Below is a small trained network, with its code and all its weights. Each question gives an input and a target symbol and asks what happens when units are switched off, that is, made to give their printed mean instead of their output.

import numpy as np


def w(rows, s, z=0):
    codes = np.array(rows[::2]) - 128.0
    scale = np.full(codes.shape[1], s)
    scale[-1] = z or s
    return codes * scale


def f(y):
    return y / 2 * (1 + np.tanh(0.7978845608 * (y + 0.044715 * y**3)))


def softmax(a):
    e = np.exp(a - a.max(-1, keepdims=True))
    return e / e.sum(-1, keepdims=True)


def log_softmax(a):
    a = a - a.max(-1, keepdims=True)
    return a - np.log(np.exp(a).sum(-1, keepdims=True))


def net(x, mask):
    ids = ['ΘΛΦΨΩαβδεζηπτ'.index(c) for c in x.split()]
    T = len(ids)
    res = E[ids] + P[:T]
    u = 0
    for l in range(3):
        q, k, v = (res @ M[l].T for M in (Q, K, V))
        z = softmax(np.where(np.tri(T) > 0, q @ k.T / 4**0.5, -1e9)) @ v
        res = res + np.where(mask[u], z, O[l][:, -1]) @ O[l][:, :-1]
        u += 1
        y = f(res @ A[l][:, :-1].T + A[l][:, -1])
        res = res + np.where(mask[u : u + 8], y, B[l][:, -1]) @ B[l][:, :-1]
        u += 8
    return log_softmax(res[-1] @ U[:, :-1].T + U[:, -1])


Q, K, V, O, A, B = {}, {}, {}, {}, {}, {}
E = w([
[96,110,124,137,55,2],'Θ',
[61,202,53,143,130,77],'Λ',
[192,69,107,89,64,79],'Φ',
[82,114,182,147,75,72],'Ψ',
[80,127,28,80,90,189],'Ω',
[160,126,144,72,75,183],'α',
[159,159,142,138,173,132],'β',
[94,200,108,123,105,193],'δ',
[129,76,146,133,113,131],'ε',
[152,187,212,108,105,168],'ζ',
[109,89,118,169,143,31],'η',
[59,148,182,150,131,147],'π',
[109,127,178,179,134,96],'τ',
],0.018)
P = w([
[91,80,131,170,133,154],'0',
[171,222,169,101,80,68],'1',
[79,89,128,177,141,166],'2',
[110,121,107,32,179,61],'3',
[79,97,137,171,153,175],'4',
[253,179,1,157,163,44],'5',
[79,104,138,168,149,181],'6',
],0.016)
Q[0] = w([
[13,11,162,167,131,168],'L0H0',
[162,150,103,134,134,98],'L0H0',
[230,203,175,166,110,147],'L0H0',
[180,100,136,71,253,124],'L0H0',
],0.006)
K[0] = w([
[81,115,147,254,177,120],'L0H0',
[157,67,140,130,72,165],'L0H0',
[94,115,163,97,86,157],'L0H0',
[142,126,95,93,139,162],'L0H0',
],0.0083)
V[0] = w([
[92,111,104,110,160,138],'L0H0',
[111,158,35,148,253,65],'L0H0',
[106,84,143,106,178,118],'L0H0',
[58,110,142,199,160,132],'L0H0',
],0.0052)
O[0] = w([
[20,122,51,133,108,142,122],'L0H0',
[62,109,158,201,184,106,108],'L0H0',
[72,72,182,149,254,169,120],'L0H0',
[166,163,137,143,29,145,252],'L0H0',
],0.0042,0.0018)
A[0] = w([
[49,25,169,253,79,136,97],'L0N0',
[92,180,145,140,183,205,91],'L0N1',
[113,137,171,160,162,121,154],'L0N2',
[198,133,107,213,99,156,149],'L0N3',
[216,189,141,4,219,94,46],'L0N4',
[243,119,182,127,213,61,254],'L0N5',
[32,192,44,32,129,47,193],'L0N6',
[150,74,199,230,110,230,105],'L0N7',
],0.0072,0.0055)
B[0] = w([
[106,130,32,196,57,131,239],'L0N0',
[131,105,147,216,151,46,143],'L0N1',
[121,153,114,156,98,175,149],'L0N2',
[107,110,139,126,204,109,151],'L0N3',
[50,53,142,163,114,165,167],'L0N4',
[113,224,93,123,161,127,209],'L0N5',
[141,153,182,149,200,134,254],'L0N6',
[200,19,94,254,85,128,179],'L0N7',
],0.0083)
Q[1] = w([
[132,64,177,102,175,116],'L1H0',
[125,117,171,124,64,123],'L1H0',
[247,202,87,168,119,172],'L1H0',
[82,59,228,159,153,153],'L1H0',
],0.012)
K[1] = w([
[246,165,109,71,101,150],'L1H0',
[167,96,99,125,78,123],'L1H0',
[170,2,188,165,235,169],'L1H0',
[204,196,130,184,110,155],'L1H0',
],0.0095)
V[1] = w([
[79,159,235,215,99,129],'L1H0',
[98,140,161,136,198,153],'L1H0',
[119,111,42,136,187,8],'L1H0',
[173,184,68,151,155,202],'L1H0',
],0.011)
O[1] = w([
[153,157,49,45,139,103,249],'L1H0',
[165,163,117,110,116,141,96],'L1H0',
[65,80,254,45,166,109,187],'L1H0',
[224,158,197,149,182,192,126],'L1H0',
],0.0096,0.013)
A[1] = w([
[166,152,140,147,218,57,181],'L1N0',
[152,52,130,41,153,114,253],'L1N1',
[60,68,95,127,48,255,65],'L1N2',
[127,233,123,144,115,52,255],'L1N3',
[203,6,97,168,120,124,22],'L1N4',
[233,218,141,96,141,134,19],'L1N5',
[136,189,103,75,90,40,53],'L1N6',
[124,121,30,204,77,115,139],'L1N7',
],0.0077,0.0067)
B[1] = w([
[106,76,210,98,78,234,217],'L1N0',
[124,195,198,180,56,164,206],'L1N1',
[139,163,2,52,154,206,182],'L1N2',
[72,102,131,165,175,207,252],'L1N3',
[180,27,104,107,239,100,168],'L1N4',
[151,33,56,121,230,103,170],'L1N5',
[186,209,24,78,95,117,196],'L1N6',
[71,122,230,164,106,72,244],'L1N7',
],0.0082,0.013)
Q[2] = w([
[73,144,114,255,75,90],'L2H0',
[136,91,153,85,140,154],'L2H0',
[158,225,96,180,142,53],'L2H0',
[99,130,204,121,89,202],'L2H0',
],0.0065)
K[2] = w([
[197,133,189,165,64,67],'L2H0',
[99,161,127,201,161,189],'L2H0',
[156,118,86,68,126,18],'L2H0',
[75,215,162,71,133,254],'L2H0',
],0.0067)
V[2] = w([
[194,59,93,45,29,255],'L2H0',
[75,111,111,234,88,198],'L2H0',
[110,128,176,87,176,95],'L2H0',
[151,84,147,119,138,160],'L2H0',
],0.0053)
O[2] = w([
[148,118,132,203,85,169,88],'L2H0',
[99,237,107,177,184,70,253],'L2H0',
[188,253,10,194,122,65,165],'L2H0',
[131,121,94,73,86,40,132],'L2H0',
],0.0037,0.0054)
A[2] = w([
[213,61,65,27,214,144,135],'L2N0',
[131,149,196,61,160,103,7],'L2N1',
[219,44,198,212,174,78,112],'L2N2',
[97,41,103,113,87,63,59],'L2N3',
[140,76,104,118,56,104,116],'L2N4',
[55,154,146,32,75,133,4],'L2N5',
[217,149,254,131,182,129,120],'L2N6',
[104,106,106,60,187,230,2],'L2N7',
],0.008,0.0067)
B[2] = w([
[67,14,195,132,89,93,244],'L2N0',
[143,146,75,139,96,24,170],'L2N1',
[161,245,140,97,107,131,199],'L2N2',
[193,158,132,23,164,135,236],'L2N3',
[178,132,163,129,46,152,165],'L2N4',
[153,133,101,255,150,116,254],'L2N5',
[201,55,72,105,230,146,196],'L2N6',
[198,185,102,120,26,57,249],'L2N7',
],0.009,0.0084)
U = w([
[186,178,145,30,150,42,10],'Θ',
[106,119,69,23,103,108,41],'Λ',
[119,62,2,165,207,84,7],'Φ',
[32,101,227,89,197,98,209],'Ψ',
[82,83,112,226,146,185,180],'Ω',
[74,207,218,28,148,197,255],'α',
[111,157,171,165,56,50,109],'β',
[154,161,42,128,91,191,104],'δ',
[203,124,145,208,143,56,91],'ε',
[169,170,254,64,11,160,242],'ζ',
[143,65,181,69,158,101,145],'η',
[169,44,137,214,36,130,130],'π',
[159,112,124,104,191,190,219],'τ',
],0.0084,0.0047)

Each question gives the input, a string of symbols that net reads in full, and the target symbol t.
The units are the heads (4 rows each of Q, K, V and O) and the neurons (one row each of A and B). Each row of codes is followed by its name. A weight is (code - 128) times the scale printed after its matrix; where a second scale follows, it is the last column's (O, A, B and U).
mask holds one flag per unit, layer by layer, with each layer's heads first. A switched-off unit (its flag False) gives its mean, the last column of its rows in O or B, instead of its output. The means were averaged over made-up inputs and are rounded, as every weight is.
A unit's drop is (log p(t) with every unit on - log p(t) with that unit switched off) / (log p(t) with every unit on - log p(t) with every unit switched off).
The circuit of an input: a set's keep is (log p(t) with only the set's units on - log p(t) with every unit switched off) / (log p(t) with every unit on - log p(t) with every unit switched off). Starting from the 12 units with the biggest drops (on a tie, the unit counted first), units are removed one at a time, each time the one whose removal leaves the highest keep (on an exact tie, the one counted first), for as long as the keep stays at least 0.8.
circuit, biggest first: the units of the circuit, biggest drop first
most important unit: the unit with the biggest drop
k most important neurons: the k neurons with the biggest drops, biggest first
top k neurons in layer l: the k neurons of layer l with the biggest drops, biggest first
input Ψ Ψ τ Ω β, target τ: circuit, biggest first => L2N6, L0N0, L1H0
input η Ω Θ Θ, target τ: circuit, biggest first => L0N6, L1H0, L2N6, L1N0
input ε α Ψ Λ Φ, target ζ: top 2 neurons in layer 2 => L2N5, L2N6
input β ε β ε Θ Ψ Ψ, target Λ: most important unit => L0N0
input Ω Λ Ω Φ Θ δ, target Ψ: circuit, biggest first => L1H0, L0N4
input π π Θ δ Ψ Θ, target π: 2 most important neurons => L1N5, L2N0
input Θ ε δ Θ Θ ε, target β: circuit, biggest first => L1H0, L2N5, L0N6, L1N1
input δ Θ Φ η η Λ, target ε: top 2 neurons in layer 0 => L0N6, L0N5
input π δ ζ Θ Θ Θ, target β: top 2 neurons in layer 1 => L1N6, L1N0
input Λ Φ δ τ Ψ Ψ π, target Φ: circuit, biggest first => L0N0, L1N0, L1N1
input β ε Φ Θ Φ π, target β: 2 most important neurons => L0N6, L2N5
input τ η τ Ψ τ τ, target δ: 2 most important neurons => L0N0, L1N0
input Θ ζ η ζ Λ δ, target Φ: top 2 neurons in layer 0 => L0N4, L0N0
input Ω Ω ζ η, target τ: 2 most important neurons => L2N6, L0N6
input η Λ α, target π: top 3 neurons in layer 2 => L2N0, L2N4, L2N6
input ζ Ω ε Ω, target τ: top 2 neurons in layer 1 => L1N2, L1N6
input Λ τ Φ ε, target ζ: top 2 neurons in layer 0 => L0N5, L0N0
input Θ η τ β, target ε: top 2 neurons in layer 0 => L0N4, L0N5
input Ω Θ Λ ε Ω Ω ζ, target ε: circuit, biggest first => L0N7, L1N7, L1H0
input β Θ Θ β ζ α, target η: top 2 neurons in layer 2 => L2N0, L2N6
input Θ α α Θ, target Ω: circuit, biggest first => L1H0, L0N6, L1N3, L1N0
input η π β Θ τ ε, target β: 3 most important neurons => L0N6, L0N0, L2N5
input δ π Ψ δ Λ, target α: most important unit => L2N5
input δ Φ β α Θ β, target Ω: 2 most important neurons => L0N4, L0N5
input ζ Ω Θ δ δ, target Ω: most important unit => L0N1
input π π ε Θ Ψ, target Λ: circuit, biggest first => L2N5, L1H0
input ζ η η π η Φ, target Λ: most important neuron => L0N5
input Φ η ζ δ Φ Φ, target π: circuit, biggest first => L2N0, L1N0
input Θ ε τ, target Θ: 2 most important neurons => L0N7, L1N7
input Θ π Ψ τ η, target Ψ: top 3 neurons in layer 1 => L1N6, L1N0, L1N7
